Here is a tiny trained network, its code and every weight. The questions are about switching its units off for an input and a class, where a switched-off unit gives its printed mean instead of its output.

import numpy as np


def w(rows, s, z=0):
    codes = np.array(rows[::2]) - 128.0
    scale = np.full(codes.shape[1], s)
    scale[-1] = z or s
    return codes * scale


def f(y):
    return np.maximum(y, 0)


def log_softmax(a):
    a = a - a.max(-1, keepdims=True)
    return a - np.log(np.exp(a).sum(-1, keepdims=True))


def net(x, mask):
    res = np.array(x, float).reshape(1, 5) / 4 @ E
    y = f(res @ A[0][:, :-1].T + A[0][:, -1])
    res = res + np.where(mask, y, B[0][:, -1]) @ B[0][:, :-1]
    return log_softmax(res[-1] @ U[:, :-1].T + U[:, -1])


A, B = {}, {}
E = w([
[48,210,80,88,151,81,186,193,215,180,89],'x0',
[41,53,254,111,133,35,117,181,106,82,168],'x1',
[131,174,39,209,43,105,103,209,139,11,168],'x2',
[222,210,228,194,130,79,127,195,51,223,81],'x3',
[140,229,223,92,116,111,42,73,211,122,202],'x4',
],0.0077)
A[0] = w([
[140,70,162,145,97,154,80,126,103,121,152,62],'N1',
[143,117,131,141,62,155,90,65,37,94,141,111],'N2',
[125,159,112,178,111,178,113,207,152,38,134,40],'N3',
[144,182,71,144,61,92,114,145,105,104,202,63],'N4',
[177,171,172,161,131,77,98,170,91,192,139,67],'N5',
[140,77,109,123,132,167,113,143,60,117,143,90],'N6',
[82,91,82,79,148,187,137,104,165,75,189,84],'N7',
[137,121,127,167,80,92,132,205,167,76,218,43],'N8',
[151,64,192,86,213,153,133,17,122,217,89,75],'N9',
[195,207,166,182,131,104,130,171,21,167,111,18],'N10',
[92,71,104,115,151,120,165,208,55,125,101,89],'N11',
[187,88,149,163,107,152,82,53,28,77,157,73],'N12',
[154,194,155,122,139,105,56,129,185,143,178,51],'N13',
[96,75,100,113,129,185,142,83,151,81,173,63],'N14',
[140,58,55,179,139,152,251,164,64,138,30,75],'N15',
[53,96,232,126,143,36,103,177,120,67,144,81],'N16',
[171,113,162,154,83,133,71,38,81,88,158,32],'N17',
[180,165,83,145,81,135,108,184,123,113,155,101],'N18',
[206,218,90,124,150,241,89,61,182,157,134,92],'N19',
[131,185,174,186,121,111,90,164,94,183,127,2],'N20',
[94,96,90,102,129,174,96,81,185,76,167,51],'N21',
[49,210,81,106,143,34,180,139,151,154,111,37],'N22',
[57,74,217,97,137,56,130,155,114,123,189,149],'N23',
[125,141,82,251,12,97,78,174,132,71,148,107],'N24',
[134,88,155,61,210,130,165,61,156,234,135,43],'N25',
[61,234,103,88,141,74,143,138,214,157,120,104],'N26',
[128,255,187,74,101,98,18,38,182,121,211,110],'N27',
[195,88,130,164,134,158,40,61,69,97,169,79],'N28',
[67,57,75,101,125,83,115,78,165,109,185,105],'N29',
[197,160,145,177,109,55,104,165,63,179,74,74],'N30',
[79,94,87,41,134,228,86,122,159,100,131,36],'N31',
[196,56,149,136,130,129,124,87,94,97,152,22],'N32',
[52,178,84,62,132,61,185,222,183,161,73,88],'N33',
[167,177,41,170,110,214,154,63,146,188,91,100],'N34',
],0.0073,0.0031)
B[0] = w([
[171,156,114,123,144,83,119,143,154,98,99,167],'N1',
[168,172,131,105,176,63,139,136,166,138,111,185],'N2',
[73,151,55,108,176,158,108,126,86,147,142,191],'N3',
[63,100,84,139,195,142,114,135,101,139,160,188],'N4',
[106,142,167,103,75,190,172,155,164,171,179,211],'N5',
[148,142,185,147,149,111,129,132,140,76,88,172],'N6',
[126,148,163,60,94,164,174,187,123,156,153,202],'N7',
[70,123,61,160,180,146,115,114,109,200,138,193],'N8',
[2,172,36,122,197,144,82,157,63,163,167,237],'N9',
[151,136,155,91,82,174,197,206,112,197,158,227],'N10',
[122,72,171,203,105,158,112,69,154,67,66,204],'N11',
[166,176,161,112,203,76,161,147,197,108,118,206],'N12',
[120,81,180,148,124,181,106,101,145,84,52,190],'N13',
[146,137,157,72,81,136,207,156,142,156,167,187],'N14',
[103,33,213,198,114,188,114,49,160,54,40,254],'N15',
[185,93,13,193,50,92,101,79,133,184,159,239],'N16',
[166,139,141,101,183,95,168,179,216,85,63,180],'N17',
[62,143,72,120,134,129,89,132,75,184,151,189],'N18',
[168,76,48,201,47,67,69,56,118,151,165,231],'N19',
[129,154,133,99,77,167,168,162,140,158,124,189],'N20',
[144,127,165,84,71,183,164,161,148,170,118,190],'N21',
[165,176,154,96,180,35,157,155,182,78,102,213],'N22',
[172,94,65,222,81,81,63,79,118,186,184,241],'N23',
[48,150,66,108,201,163,101,126,38,127,155,238],'N24',
[54,139,51,118,202,142,95,142,69,171,145,215],'N25',
[184,162,163,97,176,88,117,154,169,68,65,237],'N26',
[73,14,202,189,127,223,114,80,138,39,13,247],'N27',
[151,197,144,101,180,60,146,152,206,97,82,197],'N28',
[150,168,183,87,45,162,149,181,126,171,152,203],'N29',
[114,149,182,77,76,186,189,208,132,129,177,223],'N30',
[111,165,146,96,68,147,187,182,133,181,157,186],'N31',
[157,119,93,95,168,84,138,172,180,129,93,174],'N32',
[193,169,163,96,179,55,151,123,165,80,117,247],'N33',
[220,101,75,219,106,71,105,107,128,184,176,235],'N34',
],0.0065,0.0096)
U = w([
[138,179,181,71,1,213,218,216,142,194,163,116],'0',
[198,200,155,113,235,8,158,168,189,87,73,113],'1',
[5,166,72,138,235,167,98,146,62,176,153,114],'2',
[100,63,203,211,88,228,128,78,154,58,24,113],'3',
[215,112,65,229,4,35,96,85,136,197,183,117],'4',
[138,170,169,143,122,108,117,100,68,106,158,252],'5',
],0.0089,0.014)

Each question gives the input, the list of numbers given to net, and the class t.
The units are the neurons (one row each of A and B). Each row of codes is followed by its name. A weight is (code - 128) times the scale printed after its matrix; where a second scale follows, it is the last column's (A, B and U).
mask holds one flag per neuron, in row order. A switched-off neuron (its flag False) gives its mean, the last column of its row in B, instead of its output. The means were averaged over made-up inputs and are rounded, as every weight is.
A unit's drop is (log p(t) with every unit on - log p(t) with that unit switched off) / (log p(t) with every unit on - log p(t) with every unit switched off).
The circuit of an input: a set's keep is (log p(t) with only the set's units on - log p(t) with every unit switched off) / (log p(t) with every unit on - log p(t) with every unit switched off). Starting from the 12 units with the biggest drops (on a tie, the unit counted first), units are removed one at a time, each time the one whose removal leaves the highest keep (on an exact tie, the one counted first), for as long as the keep stays at least 0.8.
circuit, biggest first: the units of the circuit, biggest drop first
k most important neurons: the k neurons with the biggest drops, biggest first
drop when u is switched off: that unit's drop, to one decimal
input [0,-2,-3,2,-7], class 3: circuit, biggest first => (N15)
input [-8,8,-2,-4,0], class 1: 4 most important neurons => (N12 N17 N28 N19)
input [8,5,0,-7,-7], class 1: 3 most important neurons => (N33 N22 N27)
input [-2,7,-1,5,7], class 3: 2 most important neurons => (N27 N13)
input [-6,-5,5,1,8], class 3: 2 most important neurons => (N27 N13)
input [1,7,3,-7,-5], class 0: 2 most important neurons => (N29 N7)
input [-7,-2,-8,3,8], class 2: 2 most important neurons => (N9 N25)
input [1,-5,-2,-5,2], class 0: 4 most important neurons => (N23 N16 N7 N31)
input [3,3,-8,-1,7], class 2: 3 most important neurons => (N9 N25 N15)
input [-3,8,6,-1,-7], class 4: 4 most important neurons => (N16 N27 N23 N9)
input [1,-1,-7,4,-6], class 2: 3 most important neurons => (N9 N25 N27)
input [-7,-4,-3,-7,6], class 0: 3 most important neurons => (N21 N31 N7)
input [5,7,8,5,0], class 2: 2 most important neurons => (N24 N8)
input [4,6,6,-7,-4], class 0: 2 most important neurons => (N29 N7)
input [2,-4,0,-2,2], class 4: circuit, biggest first => (N19)
input [3,-7,-6,6,1], class 4: 2 most important neurons => (N19 N34)
input [-2,5,-3,0,2], class 4: drop when N23 is switched off => 0.2
input [7,-5,0,-8,-1], class 0: drop when N7 is switched off => 0.1
input [5,8,6,-4,8], class 3: drop when N34 is switched off => 0.2
input [4,-5,-2,-2,5], class 3: drop when N16 is switched off => 0.4
input [-8,7,5,1,8], class 1: circuit, biggest first => (N17)
